Here is a tiny trained network, its code and every weight. The questions are about switching its units off for an input and a target symbol, where a switched-off unit gives its printed mean instead of its output.

import numpy as np


def w(rows, s, z=0):
    codes = np.array(rows[::2]) - 128.0
    scale = np.full(codes.shape[1], s)
    scale[-1] = z or s
    return codes * scale


def norm(h):
    return h / np.sqrt((h * h).mean(-1, keepdims=True) + 1e-5)


def f(y):
    return y / 2 * (1 + np.tanh(0.7978845608 * (y + 0.044715 * y**3)))


def softmax(a):
    e = np.exp(a - a.max(-1, keepdims=True))
    return e / e.sum(-1, keepdims=True)


def log_softmax(a):
    a = a - a.max(-1, keepdims=True)
    return a - np.log(np.exp(a).sum(-1, keepdims=True))


def net(x, mask):
    ids = ['αβγδεζηθλμξπσφψω'.index(c) for c in x.split()]
    T = len(ids)
    res = E[ids] + P[:T]
    u = 0
    for l in range(2):
        r = norm(res)
        for j in range(3):
            rows = slice(2 * j, 2 * j + 2)
            q, k, v = (r @ M[l][rows].T for M in (Q, K, V))
            z = softmax(np.where(np.tri(T) > 0, q @ k.T / 2**0.5, -1e9)) @ v
            o = O[l][rows]
            res = res + np.where(mask[u + j], z, o[:, -1]) @ o[:, :-1]
        u += 3
        y = f(norm(res) @ A[l][:, :-1].T + A[l][:, -1])
        res = res + np.where(mask[u : u + 4], y, B[l][:, -1]) @ B[l][:, :-1]
        u += 4
    return log_softmax(norm(res)[-1] @ U[:, :-1].T + U[:, -1])


Q, K, V, O, A, B = {}, {}, {}, {}, {}, {}
E = w([
[145,91,123],'α',
[159,66,133],'β',
[166,60,136],'γ',
[136,159,112],'δ',
[107,167,116],'ε',
[152,151,251],'ζ',
[156,122,126],'η',
[108,161,125],'θ',
[120,164,123],'λ',
[61,167,133],'μ',
[111,158,132],'ξ',
[142,89,123],'π',
[146,167,102],'σ',
[211,48,188],'φ',
[112,69,137],'ψ',
[155,154,94],'ω',
],0.013)
P = w([
[134,157,144],'0',
[149,115,51],'1',
[92,91,252],'2',
[154,153,112],'3',
[143,106,76],'4',
[47,152,218],'5',
[150,157,109],'6',
],0.015)
Q[0] = w([
[30,148,185],'L0H1',
[92,41,254],'L0H1',
[78,92,98],'L0H2',
[72,150,101],'L0H2',
[187,192,33],'L0H3',
[58,152,85],'L0H3',
],0.0074)
K[0] = w([
[203,150,106],'L0H1',
[255,118,93],'L0H1',
[129,133,137],'L0H2',
[75,140,151],'L0H2',
[169,173,179],'L0H3',
[27,211,220],'L0H3',
],0.0082)
V[0] = w([
[226,124,142],'L0H1',
[69,2,42],'L0H1',
[4,36,155],'L0H2',
[135,109,140],'L0H2',
[107,121,72],'L0H3',
[157,123,187],'L0H3',
],0.0089)
O[0] = w([
[156,125,75,95],'L0H1',
[103,71,112,5],'L0H1',
[18,180,140,64],'L0H2',
[80,171,133,108],'L0H2',
[144,160,253,123],'L0H3',
[68,134,117,118],'L0H3',
],0.006,0.0027)
A[0] = w([
[44,67,24,90],'L0N1',
[139,217,134,120],'L0N2',
[194,89,73,5],'L0N3',
[3,132,63,110],'L0N4',
],0.0058,0.0032)
B[0] = w([
[254,128,150,187],'L0N1',
[175,6,136,246],'L0N2',
[179,92,144,118],'L0N3',
[188,101,91,245],'L0N4',
],0.0098,0.0011)
Q[1] = w([
[63,151,134],'L1H1',
[86,143,170],'L1H1',
[124,167,170],'L1H2',
[135,98,108],'L1H2',
[154,119,2],'L1H3',
[76,38,171],'L1H3',
],0.0092)
K[1] = w([
[73,86,95],'L1H1',
[102,139,85],'L1H1',
[109,103,154],'L1H2',
[120,163,143],'L1H2',
[110,252,80],'L1H3',
[106,67,89],'L1H3',
],0.015)
V[1] = w([
[115,116,12],'L1H1',
[170,115,152],'L1H1',
[114,159,27],'L1H2',
[2,132,176],'L1H2',
[86,159,113],'L1H3',
[106,52,69],'L1H3',
],0.011)
O[1] = w([
[128,2,117,114],'L1H1',
[110,167,53,167],'L1H1',
[172,106,102,129],'L1H2',
[241,209,148,3],'L1H2',
[207,75,109,111],'L1H3',
[219,59,82,70],'L1H3',
],0.0075,0.0052)
A[1] = w([
[159,89,185,195],'L1N1',
[194,43,44,105],'L1N2',
[110,151,254,2],'L1N3',
[58,152,137,96],'L1N4',
],0.0072,0.004)
B[1] = w([
[83,254,171,182],'L1N1',
[217,72,186,252],'L1N2',
[93,59,100,183],'L1N3',
[185,130,99,205],'L1N4',
],0.007,0.0022)
U = w([
[168,149,111,157],'α',
[140,90,107,97],'β',
[139,75,118,121],'γ',
[145,100,118,48],'δ',
[130,117,118,1],'ε',
[76,110,203,171],'ζ',
[89,111,162,153],'η',
[133,122,115,60],'θ',
[109,135,140,85],'λ',
[127,162,119,88],'μ',
[132,89,111,42],'ξ',
[141,105,126,22],'π',
[254,143,122,204],'σ',
[101,126,106,111],'φ',
[143,112,120,52],'ψ',
[192,236,121,194],'ω',
],0.015,0.0047)

Each question gives the input, a string of symbols that net reads in full, and the target symbol t.
The units are the heads (2 rows each of Q, K, V and O) and the neurons (one row each of A and B). Each row of codes is followed by its name. A weight is (code - 128) times the scale printed after its matrix; where a second scale follows, it is the last column's (O, A, B and U).
mask holds one flag per unit, layer by layer, with each layer's heads first. A switched-off unit (its flag False) gives its mean, the last column of its rows in O or B, instead of its output. The means were averaged over made-up inputs and are rounded, as every weight is.
A unit's drop is (log p(t) with every unit on - log p(t) with that unit switched off) / (log p(t) with every unit on - log p(t) with every unit switched off).
The circuit of an input: a set's keep is (log p(t) with only the set's units on - log p(t) with every unit switched off) / (log p(t) with every unit on - log p(t) with every unit switched off). Starting from the 12 units with the biggest drops (on a tie, the unit counted first), units are removed one at a time, each time the one whose removal leaves the highest keep (on an exact tie, the one counted first), for as long as the keep stays at least 0.8.
units of the circuit, in order: the units of the circuit, biggest drop first
unit that matters most: the unit with the biggest drop
k most important neurons: the k neurons with the biggest drops, biggest first
k most important neurons of layer l: the k neurons of layer l with the biggest drops, biggest first
heads that matter: for each layer, one digit per head in row order, 1 if its drop is at least 0.15 and else 0, layers parted by /
drop when u is switched off: that unit's drop, to one decimal
input μ λ σ μ σ, target σ: heads that matter => 000 / 001
input μ δ ε μ π, target σ: units of the circuit, in order => [L1H2, L0N1]
input ψ α π ζ θ, target ω: heads that matter => 010 / 100
input ω ψ μ ζ ψ γ φ, target ω: units of the circuit, in order => [L1H1, L0N2]
input μ π μ μ α, target σ: unit that matters most => L1H2
input μ δ α μ θ μ φ, target ω: units of the circuit, in order => [L1N1, L0N2, L1H1]
input μ λ λ ψ, target ω: heads that matter => 000 / 010
input θ μ μ μ ω, target σ: 3 most important neurons => [L0N1, L1N2, L0N3]
input μ δ δ μ φ ψ α, target ω: heads that matter => 100 / 010
input μ π γ β, target ω: heads that matter => 001 / 110
input μ β δ ε δ α α, target ω: 2 most important neurons => [L0N4, L1N2]
input μ π δ μ θ, target σ: units of the circuit, in order => [L0N1, L1H2]
input μ μ π π, target ω: heads that matter => 100 / 110
input ψ δ μ η δ μ δ, target σ: units of the circuit, in order => [L0N2]
input μ θ γ μ μ μ π, target ω: heads that matter => 100 / 010
input ψ β δ ψ, target σ: heads that matter => 010 / 000
input θ δ μ μ α, target σ: 2 most important neurons => [L0N1, L1N2]
input μ ψ π ψ, target ω: heads that matter => 001 / 110
input π μ ψ μ δ, target σ: units of the circuit, in order => [L1N2, L0N1]
input μ π ψ η, target ω: unit that matters most => L0H1
input π μ ξ μ μ, target σ: units of the circuit, in order => [L0N1, L1N2]
input μ π ω μ μ, target σ: 2 most important neurons => [L0N1, L0N4]
input ζ μ μ μ π, target σ: drop when L1H3 is switched off => 0.2
input μ μ μ μ θ, target σ: drop when L0N1 is switched off => 0.2
input μ μ μ μ ζ, target ω: drop when L1H2 is switched off => 0.7
input μ δ ξ μ, target ω: drop when L1H2 is switched off => 1.8
input μ μ π μ γ, target σ: most important neuron of layer 0 => [L0N2]
